Where the symbols take the objects:
qj: v>pp, m>lj, q>bp, t>mz, o>dm
zh: v>hg, m>gr, q>tn, t>dz, o>qz
jq: v>fr, m>pb, q>zj, t>rz, o>sn
bs: v>mm, m>bc, q>mt, t>mp, o>cc
fc: v>rq, m>gm, q>hj, t>zs, o>ms
dg: v>zc, m>hg, q>zg, t>mc, o>jh
dm: v>bp, m>rp, q>qb, t>sm, o>lq
sm: v>fd, m>ms, q>nm, t>hj, o>rt
pj: v>pm, m>sd, q>tt, t>jj, o>mc
bd: v>qj, m>rq, q>dm, t>lj, o>fd
hg: v>mc, m>dz, q>nt, t>bg, o>tn
hj: v>rp, m>bq, q>nc, t>bz, o>nz
gp: v>nq, m>sg, q>jn, t>gl, o>rg
gm: v>zs, m>ph, q>bq, t>hb, o>fg
br: v>cq, m>zd, q>rl, t>jp, o>dt
fj: v>gs, m>dt, q>tp, t>rl, o>qr
mp: v>dn, m>bb, q>rj, t>lp, o>nq
bm: v>dp, m>dg, q>zn, t>zc, o>bn
mn: v>cr, m>pj, q>mq, t>pm, o>zc
zz: v>tg, m>hm, q>sb, t>qq, o>mm
rh: v>bt, m>dr, q>mb, t>zb, o>ng
nt: v>ns, m>qp, q>pj, t>qz, o>zm
nr: v>mf, m>tp, q>cd, t>cz, o>fr
gl: v>ls, m>qj, q>bl, t>pp, o>lg
nc: v>rt, m>rd, q>lj, t>qg, o>rq
dn: v>bs, m>lp, q>cc, t>bc, o>rj
cq: v>pb, m>jp, q>sq, t>hl, o>rl
qr: v>tp, m>pz, q>rz, t>dj, o>pb
zp: v>gr, m>mm, q>rh, t>sb, o>hf
qz: v>tn, m>rh, q>jj, t>bt, o>sd
gj: v>lg, m>fd, q>pc, t>dm, o>qf
rl: v>sq, m>nl, q>jg, t>hd, o>dj
rr: v>nr, m>qr, q>fr, t>tp, o>jq
rq: v>lj, m>zs, q>rp, t>mr, o>hj
gz: v>sj, m>fr, q>gm, t>cd, o>fp
zg: v>ll, m>nt, q>mn, t>ns, o>gd
sj: v>rd, m>cd, q>zs, t>mj, o>gm
bp: v>gj, m>sm, q>qf, t>fd, o>qb
ng: v>mb, m>zz, q>gr, t>tg, o>zp
rz: v>jb, m>br, q>gs, t>cq, o>fj
pz: v>dj, m>hp, q>br, t>ft, o>hl
bn: v>zn, m>jh, q>fs, t>zg, o>cr
mj: v>gz, m>jq, q>fp, t>fr, o>hb
bg: v>zh, m>zp, q>qz, t>gr, o>qp
zm: v>pj, m>lt, q>mc, t>sd, o>hg
mc: v>tt, m>bg, q>ns, t>zh, o>nt
bl: v>rg, m>bp, q>lp, t>gj, o>bb
tt: v>dg, m>zh, q>jh, t>hg, o>ns
zs: v>mr, m>hb, q>bz, t>fp, o>bq
lj: v>mz, m>mr, q>sm, t>fc, o>rp
rd: v>qg, m>mj, q>mr, t>gz, o>zs
tz: v>fg, m>rr, q>gz, t>nr, o>mj
mq: v>bm, m>tt, q>bn, t>dg, o>ll
bb: v>lp, m>qb, q>ls, t>qf, o>gl
sq: v>fj, m>hd, q>qr, t>dt, o>jg
sb: v>dq, m>dn, q>zb, t>bs, o>dr
dj: v>jg, m>ft, q>cq, t>md, o>br
qg: v>nz, m>gz, q>fc, t>sj, o>mr
qf: v>pc, m>nm, q>sg, t>lq, o>pp
qp: v>qz, m>hf, q>sd, t>rh, o>lt
lt: v>sd, m>sc, q>bg, t>ng, o>dz
ft: v>md, m>cr, q>jp, t>fs, o>zd
dt: v>rl, m>rf, q>dj, t>nl, o>pz
hl: v>br, m>dp, q>dt, t>zd, o>hd
jj: v>zm, m>mb, q>hg, t>lt, o>zh
zj: v>ph, m>fj, q>nr, t>gs, o>rr
cr: v>fs, m>pm, q>bm, t>gd, o>mq
rc: v>zz, m>jn, q>mm, t>hm, o>bs
tg: v>sc, m>qq, q>dq, t>rc, o>sb
jn: v>hm, m>lg, q>mp, t>bl, o>bc
jb: v>jq, m>cq, q>sn, t>pb, o>gs
jg: v>qr, m>md, q>pb, t>pz, o>cq
fs: v>hp, m>gd, q>dp, t>mn, o>bm
rt: v>nm, m>qg, q>mz, t>nz, o>lj
cz: v>rr, m>jg, q>jq, t>qr, o>jb
cc: v>mt, m>gp, q>rc, t>nq, o>qq
mz: v>bd, m>fc, q>fd, t>rq, o>sm
hb: v>fp, m>sn, q>tz, t>zj, o>mf
fg: v>bq, m>nr, q>sj, t>mf, o>gz
jh: v>zg, m>tn, q>gd, t>nt, o>pm
bc: v>mp, m>pc, q>nq, t>bb, o>gp
ll: v>bn, m>ns, q>cr, t>jh, o>mn
zd: v>jp, m>mq, q>nl, t>bm, o>rf
cd: v>mj, m>jb, q>hb, t>jq, o>ph
tp: v>cz, m>dj, q>jb, t>jg, o>rz
hd: v>dt, m>zn, q>pz, t>rf, o>md
nz: v>nc, m>sj, q>rq, t>rd, o>fc
pm: v>gd, m>jj, q>dg, t>zm, o>tt
fd: v>dm, m>hj, q>lq, t>rp, o>nm
tn: v>nt, m>bt, q>zm, t>qp, o>jj
sd: v>jj, m>ng, q>zh, t>mb, o>bg
hf: v>rh, m>mt, q>ng, t>dr, o>sc
sn: v>zj, m>sq, q>rr, t>fj, o>cz
qb: v>qf, m>rt, q>pp, t>nm, o>qj
gd: v>mn, m>zm, q>zc, t>pj, o>dg
mt: v>dr, m>nq, q>zz, t>rj, o>rc
qq: v>rc, m>rg, q>bs, t>jn, o>dn
zc: v>mq, m>mc, q>ll, t>tt, o>zg
nq: v>rj, m>gl, q>hm, t>ls, o>jn
dp: v>zd, m>zc, q>rf, t>mq, o>zn
ns: v>jh, m>qz, q>pm, t>tn, o>pj
bz: v>ms, m>tz, q>qg, t>fg, o>rd
hm: v>qq, m>bl, q>dn, t>rg, o>mp
gs: v>sn, m>rl, q>cz, t>sq, o>tp
bq: v>bz, m>mf, q>rd, t>tz, o>sj
dr: v>zb, m>rj, q>tg, t>cc, o>zz
mm: v>sb, m>mp, q>dr, t>dn, o>mt
mb: v>lt, m>tg, q>dz, t>sc, o>gr
lp: v>bc, m>qf, q>gp, t>pc, o>ls
sc: v>ng, m>rc, q>zp, t>zz, o>dq
rf: v>nl, m>ll, q>ft, t>bn, o>hp
hp: v>ft, m>mn, q>zd, t>cr, o>dp
dz: v>bg, m>dq, q>qp, t>zp, o>bt
nm: v>lq, m>nz, q>bd, t>nc, o>mz
rj: v>cc, m>ls, q>qq, t>gp, o>hm
pc: v>bb, m>lq, q>gl, t>qb, o>sg
lg: v>bl, m>dm, q>bb, t>bp, o>pc
mr: v>fc, m>fp, q>ms, t>gm, o>bz
fr: v>cd, m>rz, q>ph, t>jb, o>zj
zb: v>hf, m>cc, q>sc, t>mt, o>tg
jp: v>hl, m>bm, q>hd, t>dp, o>nl
gr: v>dz, m>sb, q>bt, t>dq, o>rh
rp: v>sm, m>bz, q>rt, t>ms, o>nc
sg: v>gl, m>bd, q>lg, t>qj, o>gj
bt: v>qp, m>zb, q>lt, t>hf, o>mb
dq: v>zp, m>bs, q>hf, t>mm, o>zb
lq: v>qb, m>nc, q>qj, t>rt, o>bd
fp: v>gm, m>zj, q>fg, t>ph, o>tz
mf: v>tz, m>cz, q>mj, t>rr, o>cd
nl: v>hd, m>bn, q>md, t>zn, o>ft
md: v>pz, m>fs, q>hl, t>hp, o>jp
ls: v>gp, m>pp, q>rg, t>sg, o>bl
zn: v>rf, m>zg, q>hp, t>ll, o>fs
rg: v>jn, m>gj, q>bc, t>lg, o>lp
ph: v>hb, m>gs, q>mf, t>sn, o>nr
ms: v>hj, m>fg, q>nz, t>bq, o>qg
pb: v>rz, m>hl, q>fj, t>br, o>sq
pp: v>sg, m>mz, q>gj, t>bd, o>bp

In the rows, 452 means zero.

The rows follow the links: the fewer symbols apart two objects are, the more alike their rows tend to be.

Each row is also shifted at random along 5 hidden directions that mean nothing.

Some objects, each with a row of numbers:
sg: 346 432 439 486 543 446 396 385 355 402 510 370 483 451 337 435 529 414 531 532 435 366 431 324 349 492 427 520 491 504 455 401 399 471 412 359 482 395 479 411 494 423 389 444 540 421 536 487 405 498 448 397 426 479 325 377 531
qg: 410 411 427 373 402 432 472 419 523 465 477 447 487 426 579 371 500 438 425 451 451 444 513 494 540 453 365 435 473 403 488 427 430 452 442 428 446 435 509 447 430 478 398 537 461 386 432 450 491 460 476 498 381 447 483 413 481
jg: 468 402 379 421 449 393 329 449 318 330 392 448 443 531 382 422 427 478 488 427 480 484 446 695 338 504 492 624 409 406 409 508 418 464 442 340 401 443 333 517 350 423 443 383 497 429 653 480 426 383 328 314 501 443 344 411 340
zd: 225 442 393 483 415 441 469 520 463 400 443 512 440 526 414 483 399 485 395 420 439 466 463 529 381 481 506 526 423 477 460 520 479 453 467 435 460 516 391 454 369 513 487 403 485 450 478 486 441 454 394 374 522 458 487 423 338
rt: 512 422 524 401 496 415 448 433 461 391 522 381 507 413 453 386 542 435 480 479 415 463 418 382 483 503 399 464 495 408 484 453 392 462 429 423 447 387 504 464 518 469 415 508 475 395 459 442 484 397 481 451 440 434 338 422 542
fp: 492 392 403 356 397 538 467 416 469 585 442 474 484 408 495 390 448 462 414 412 413 409 541 452 524 349 372 392 474 377 427 431 409 445 465 535 452 407 436 484 431 453 502 496 398 420 367 341 500 442 449 554 408 479 524 458 430
pc: 636 405 522 436 437 499 505 472 542 454 498 407 420 367 539 441 512 458 444 504 401 446 482 497 466 368 389 438 383 487 458 403 404 424 502 529 390 400 497 420 532 436 430 493 396 444 446 475 495 481 491 552 378 489 597 457 580
fj: 587 357 423 387 420 404 497 431 391 505 385 410 465 401 473 440 401 434 430 426 454 329 426 238 458 524 435 356 565 357 429 497 413 446 416 515 536 393 461 482 486 447 475 432 530 462 338 453 481 449 403 426 490 470 467 422 402
bd: 309 429 511 424 438 451 473 479 548 387 522 432 459 428 528 407 525 469 437 479 412 512 475 577 486 426 401 501 395 459 488 435 419 442 483 446 382 433 488 443 476 482 414 513 415 401 493 470 491 428 484 497 408 448 491 440 536
bz: 465 412 470 363 426 438 462 425 495 464 475 433 495 416 531 376 499 448 438 441 435 465 479 463 540 456 381 428 485 376 471 450 414 455 445 454 441 412 489 477 461 474 435 523 439 394 419 411 499 407 473 496 416 437 430 442 483
sb: 345 522 491 512 479 537 451 452 450 543 428 472 402 422 417 520 420 455 475 454 462 472 445 429 458 348 487 380 402 511 413 402 490 442 483 532 433 462 439 438 496 394 497 423 362 528 411 407 431 478 497 530 437 461 516 535 491
hd: 320 415 341 470 430 464 411 474 383 418 424 497 450 534 361 465 405 480 428 428 441 422 484 544 331 458 488 565 433 469 427 495 448 462 456 408 457 484 354 464 347 472 485 384 502 441 534 465 422 463 359 358 507 478 452 401 323
cd: 125 409 469 365 404 377 491 453 466 465 406 443 474 420 538 413 421 447 418 399 469 451 426 389 545 523 436 370 530 333 462 509 443 450 426 489 485 431 473 500 463 470 464 479 471 442 359 435 502 387 438 448 478 419 434 461 411
tz: 390 406 471 356 425 479 449 444 455 507 439 450 486 417 476 398 455 466 434 399 423 473 470 470 525 415 413 416 475 348 431 481 412 451 456 517 434 403 426 515 457 456 507 481 402 430 396 354 506 365 442 503 460 440 432 484 429
dt: 287 406 441 440 426 477 472 521 427 447 425 485 449 473 382 481 387 494 401 396 407 457 441 472 395 442 496 478 436 421 419 535 439 445 478 526 449 456 364 498 427 486 551 391 439 470 426 419 475 396 385 418 546 469 479 465 346
pz: 373 402 573 402 367 347 574 599 578 353 404 457 402 415 597 480 387 499 350 386 438 553 367 529 522 536 502 402 426 365 472 589 461 415 488 574 412 469 449 509 496 516 502 436 418 483 362 512 540 339 426 442 545 409 570 509 407
mc: 468 539 422 521 451 451 444 478 489 435 469 528 448 532 434 488 431 459 434 438 483 522 465 533 453 453 503 486 418 514 480 456 532 464 455 390 453 553 442 425 376 487 448 444 442 459 478 467 414 473 470 419 469 429 438 463 399
pp: 640 418 536 443 540 487 432 432 405 424 529 356 488 396 350 432 539 440 511 502 379 423 411 325 405 439 416 478 466 458 442 427 368 457 451 470 441 351 469 452 568 436 453 461 453 428 472 418 463 419 475 470 449 473 352 437 569
gz: 582 415 522 345 480 307 379 416 381 328 429 372 498 442 487 359 500 440 510 429 490 516 370 504 513 595 440 489 515 306 461 505 397 473 397 360 432 385 464 533 476 431 396 486 494 405 530 454 484 306 426 377 475 381 231 444 470
sd: 576 553 498 510 476 507 473 477 488 520 458 505 444 462 412 510 423 457 446 426 458 514 433 401 497 398 501 381 435 491 450 441 517 456 468 505 460 506 455 444 470 457 509 442 375 503 375 392 439 443 509 505 479 429 452 529 450
bt: 523 544 345 539 474 554 404 384 407 579 439 520 438 498 378 498 420 434 483 463 492 408 524 432 425 352 467 433 435 551 431 361 520 464 449 415 483 513 437 399 382 406 455 433 430 488 460 411 376 564 482 484 401 479 478 463 427
qq: 388 477 468 507 484 499 440 422 419 502 434 426 407 412 430 500 447 433 497 497 464 409 444 395 418 394 457 410 424 515 423 386 456 441 461 483 446 433 463 417 506 382 439 429 429 504 457 464 419 516 478 496 408 481 509 476 521
nz: 364 431 388 412 509 428 357 359 355 413 509 408 535 490 371 367 535 423 518 484 452 408 473 422 419 506 397 545 516 428 466 423 399 490 396 305 476 409 460 452 414 447 390 489 536 368 551 428 424 443 435 388 424 446 251 367 466
ft: 392 427 413 469 415 484 473 526 467 433 446 511 439 502 405 483 401 497 391 415 413 471 470 541 384 428 493 512 406 468 441 515 460 446 488 487 441 493 374 466 393 504 520 400 441 456 459 450 457 439 395 414 517 469 519 449 348
bn: 548 445 280 516 424 573 484 442 443 576 477 538 472 514 349 488 407 456 391 450 407 322 562 335 358 369 443 464 472 544 449 427 480 460 459 463 534 511 413 390 353 507 505 418 501 441 388 423 410 592 423 450 457 525 554 384 344
hf: 472 560 556 505 513 462 397 470 423 428 431 456 412 455 391 507 437 461 513 439 486 576 375 539 466 424 529 445 386 475 421 447 493 455 468 466 392 470 421 479 494 395 480 417 354 524 499 417 427 379 487 465 482 406 371 559 488
md: 632 405 437 438 418 472 440 521 443 397 432 483 430 489 414 464 415 503 413 413 416 497 464 634 379 426 486 548 377 442 421 517 431 444 491 480 396 462 352 494 398 475 511 400 423 452 521 446 467 397 378 412 513 464 493 456 364
dr: 519 517 552 475 427 292 437 469 520 310 384 418 348 428 665 471 450 434 498 488 577 574 376 685 528 543 492 447 373 458 478 433 514 429 455 379 369 488 522 439 480 379 316 472 434 501 569 615 443 444 488 434 389 385 502 503 543
zb: 339 534 446 527 499 457 406 407 393 489 416 453 416 462 411 503 431 422 514 480 515 441 426 404 435 444 495 416 448 513 433 396 504 458 432 416 471 477 463 424 460 384 425 421 449 510 477 466 390 508 479 445 429 444 422 484 478
nc: 463 416 449 394 442 412 446 415 491 407 503 418 493 437 530 372 532 434 458 481 445 451 482 485 500 481 375 483 472 420 493 425 413 457 433 385 441 422 509 445 450 472 376 526 484 376 486 470 477 452 470 463 389 445 416 397 511
mq: 643 446 343 497 384 486 537 475 535 519 460 526 442 483 505 482 407 451 365 453 442 373 533 386 442 429 437 421 464 519 485 440 503 444 461 469 516 529 478 388 379 516 450 455 497 445 364 498 442 576 450 465 434 493 618 400 384
cq: 494 374 442 394 347 395 504 518 514 411 380 470 402 437 599 443 393 485 379 411 463 473 464 609 477 475 454 453 415 390 448 515 448 422 482 506 413 465 425 484 413 471 456 443 448 457 448 514 501 429 395 444 466 451 604 454 384
bl: 667 414 507 454 454 521 482 456 499 479 484 403 414 371 491 453 501 456 464 506 405 425 476 468 436 353 400 437 389 496 436 388 402 426 498 529 399 392 482 421 536 412 438 473 396 459 455 461 474 494 486 549 381 499 580 462 577
tp: 204 390 350 403 393 415 429 437 399 457 378 473 447 480 479 426 396 457 429 417 480 399 487 510 426 485 447 476 476 398 430 485 444 452 437 426 471 456 405 479 369 445 450 424 508 443 476 472 447 461 374 397 462 463 479 411 346
rc: 407 509 616 485 504 422 442 491 452 394 428 405 393 398 453 505 451 459 508 461 472 559 341 497 474 456 513 417 388 456 428 458 462 437 476 508 386 428 455 477 561 389 463 425 366 525 478 463 456 372 493 477 478 410 422 555 546
gr: 382 555 373 548 515 534 388 380 355 562 438 496 452 501 308 508 421 423 509 464 490 402 473 342 404 389 492 430 472 539 422 377 510 474 429 408 507 497 430 413 416 404 470 410 450 498 451 398 364 534 476 453 442 465 384 472 427
lq: 476 410 434 432 429 517 461 436 525 460 523 442 458 426 512 404 528 458 438 497 402 436 541 550 454 359 366 503 396 493 470 388 407 443 489 451 400 427 480 411 447 464 414 513 426 393 494 452 472 505 473 526 359 492 550 410 528
fc: 359 425 519 386 478 466 484 443 480 481 511 415 524 400 439 398 508 445 444 438 394 454 435 306 525 458 396 398 521 380 469 467 401 462 439 499 473 391 491 480 524 492 486 508 434 409 353 367 504 380 489 501 462 438 367 459 501
jb: 551 362 437 355 348 372 511 464 498 461 366 440 423 400 638 414 404 454 395 417 485 419 461 488 530 502 417 376 483 348 454 491 437 425 449 509 456 427 472 485 444 449 431 475 474 451 386 497 509 440 417 470 433 446 578 447 414
jh: 421 516 347 537 464 548 452 458 446 527 489 549 477 538 326 500 418 462 418 438 429 425 517 406 392 388 483 482 447 543 457 438 511 470 457 429 504 537 410 410 363 503 507 421 455 450 425 405 401 525 451 437 480 478 457 434 359
fd: 529 424 564 409 495 452 455 468 488 386 534 386 486 405 444 405 542 459 474 476 388 503 418 453 474 450 410 484 441 423 472 457 385 452 465 466 402 384 479 469 537 471 450 498 418 405 468 423 498 375 484 482 446 442 377 454 555
nt: 705 514 441 502 439 398 527 449 519 483 454 481 450 458 523 487 429 420 419 459 500 424 434 282 519 523 467 353 522 484 507 445 530 456 417 435 536 522 542 400 456 488 416 475 503 469 338 507 433 525 507 449 446 433 484 443 453
mj: 395 401 457 355 421 467 466 432 448 528 430 441 493 405 485 401 445 452 430 406 431 429 467 385 526 439 408 377 511 345 438 475 413 451 441 521 468 401 450 500 466 457 496 483 430 433 358 368 502 392 445 502 456 448 442 467 429
bs: 181 497 452 521 468 496 445 434 442 503 426 456 396 434 452 506 433 439 480 485 482 430 458 445 430 392 470 416 410 529 429 388 484 441 466 473 443 466 461 410 474 393 440 430 421 508 465 477 418 524 478 492 412 472 531 482 496
bc: 458 446 483 482 462 458 448 440 461 431 454 404 399 409 496 467 482 441 486 514 462 433 452 497 422 420 433 460 396 509 443 392 436 435 470 456 411 423 485 413 502 395 394 456 439 472 510 515 439 507 474 485 387 476 532 452 550
qr: 747 377 472 379 437 548 420 490 386 500 412 456 452 426 356 446 414 506 438 387 378 473 463 553 407 344 459 480 402 370 368 508 379 439 501 581 388 382 319 539 457 432 588 396 359 469 453 326 495 339 378 485 517 474 467 510 384
rh: 400 563 470 525 499 455 390 436 414 452 427 479 423 490 403 498 431 444 507 452 514 523 422 519 451 439 515 461 414 501 438 422 517 465 447 402 431 504 439 444 432 404 443 424 410 503 514 448 397 452 479 440 453 416 385 511 455
dj: 643 372 370 428 445 495 432 441 345 502 414 450 469 461 342 454 407 463 442 429 416 348 472 369 356 436 457 472 488 423 401 485 405 456 447 488 494 413 373 480 424 446 520 387 497 454 438 410 446 458 369 409 502 496 452 417 362
nm: 718 406 475 406 464 459 435 420 479 409 521 399 480 417 490 379 551 442 477 500 415 448 485 506 462 433 372 505 436 448 473 407 386 453 454 411 409 390 494 440 479 451 390 516 456 383 514 459 477 451 471 484 380 466 433 406 550
bq: 493 422 496 360 474 440 407 424 416 434 471 415 512 433 430 375 499 453 478 424 428 493 436 472 505 467 415 464 489 347 444 476 395 467 435 440 430 389 438 516 474 453 469 491 430 404 465 368 489 340 446 459 465 421 308 461 465
bg: 459 560 402 530 479 402 396 415 424 426 435 493 439 528 442 482 437 425 495 467 545 485 442 496 453 504 501 475 453 514 474 417 538 471 417 318 476 540 473 415 380 430 386 443 487 473 523 501 378 503 475 391 436 418 376 448 429

Start here and follow the symbols in turn, left to right. Where do you end up?
Answer with the object's name.
259 437 504 393 455 498 469 462 513 469 519 449 503 422 459 399 510 468 428 435 388 500 473 471 514 401 399 453 446 409 466 458 409 456 469 495 418 419 461 476 477 494 486 512 390 403 412 369 504 385 483 516 444 443 425 465 489
m q q: mr
457 481 485 502 511 543 390 436 388 482 449 429 409 428 358 491 463 459 519 485 440 463 449 512 380 346 470 486 370 515 396 389 435 446 489 484 395 416 406 443 498 371 474 409 381 502 529 416 419 466 462 495 426 478 461 502 515
q t o: jn
495 484 469 487 401 418 465 445 530 439 399 450 349 416 637 481 439 440 465 494 531 483 470 625 499 424 448 419 364 506 459 380 498 419 479 444 387 486 507 407 451 379 354 471 416 497 510 563 437 531 491 505 349 449 630 483 530
t q m: rg
314 430 461 381 448 449 432 429 466 443 490 442 505 445 474 377 502 456 453 436 430 485 473 500 506 450 400 474 472 388 465 456 414 462 443 427 431 422 460 483 440 473 447 508 434 392 460 397 484 392 459 472 435 433 381 443 466
t q t q: gz
465 505 494 486 400 370 522 551 585 351 461 513 423 499 555 487 425 480 378 423 475 570 418 583 502 519 508 469 405 474 510 520 528 442 472 434 427 554 473 444 413 529 437 461 438 455 445 536 468 424 469 417 496 405 509 474 411
t o v o: tt
347 548 485 520 475 389 460 505 485 376 470 502 458 525 418 499 429 457 436 429 485 546 391 460 464 537 533 472 455 485 495 505 530 467 437 390 474 544 459 445 421 508 454 434 464 466 456 484 427 417 472 380 520 399 363 474 403
t v: nt
541 550 412 521 450 497 441 459 486 488 460 533 440 515 428 491 425 460 440 440 479 503 486 525 463 404 490 462 409 523 464 427 530 459 464 418 450 540 441 420 385 465 462 448 413 470 461 437 413 493 483 464 445 442 470 479 413
t q o: bg
522 559 456 519 479 460 414 467 464 437 458 510 445 519 404 490 435 460 463 434 486 547 438 545 457 439 511 484 409 505 460 449 524 466 457 401 435 532 432 442 403 461 460 437 410 478 493 437 411 441 477 431 474 416 393 495 422
v o o: tn
477 372 293 391 380 546 395 407 390 557 392 503 449 473 450 410 409 473 428 418 442 377 585 607 405 332 404 500 417 420 392 426 418 448 477 467 429 436 357 476 332 422 492 435 434 429 496 385 451 492 370 480 412 506 555 422 346
o m q m: hd
387 507 433 518 495 411 381 391 380 429 408 421 398 465 449 485 451 416 535 505 537 431 425 476 410 480 483 465 435 514 438 382 486 455 427 360 450 464 472 415 452 363 368 425 487 495 555 526 384 520 462 416 401 446 421 451 500
t o: rj
416 398 485 404 411 395 458 526 442 368 399 455 430 462 467 454 401 492 419 399 444 510 406 577 431 501 499 496 423 379 432 548 431 440 470 489 413 446 379 517 438 468 498 407 445 462 483 468 487 357 381 396 530 432 459 472 375
t v o m: hp
258 463 523 489 471 429 458 466 475 399 449 409 400 413 497 479 471 444 483 497 465 471 413 489 435 452 463 451 401 496 448 423 450 436 471 462 408 434 482 427 514 408 409 444 435 484 496 519 447 470 476 467 418 453 503 474 541
q v m q: gp
147 435 468 466 484 541 470 455 477 482 536 437 483 429 389 445 511 457 449 487 375 423 488 389 418 376 409 472 436 500 458 416 410 451 474 486 444 420 460 423 491 479 474 472 428 423 436 407 460 473 480 505 432 489 467 431 512
o v v m: bd
440 539 473 510 461 377 442 512 492 335 467 503 447 539 444 480 439 467 439 431 489 572 404 570 454 534 528 519 421 484 496 505 522 466 447 363 437 549 446 449 396 501 433 436 460 453 515 507 426 413 459 368 509 396 374 466 401
t q t m: gr
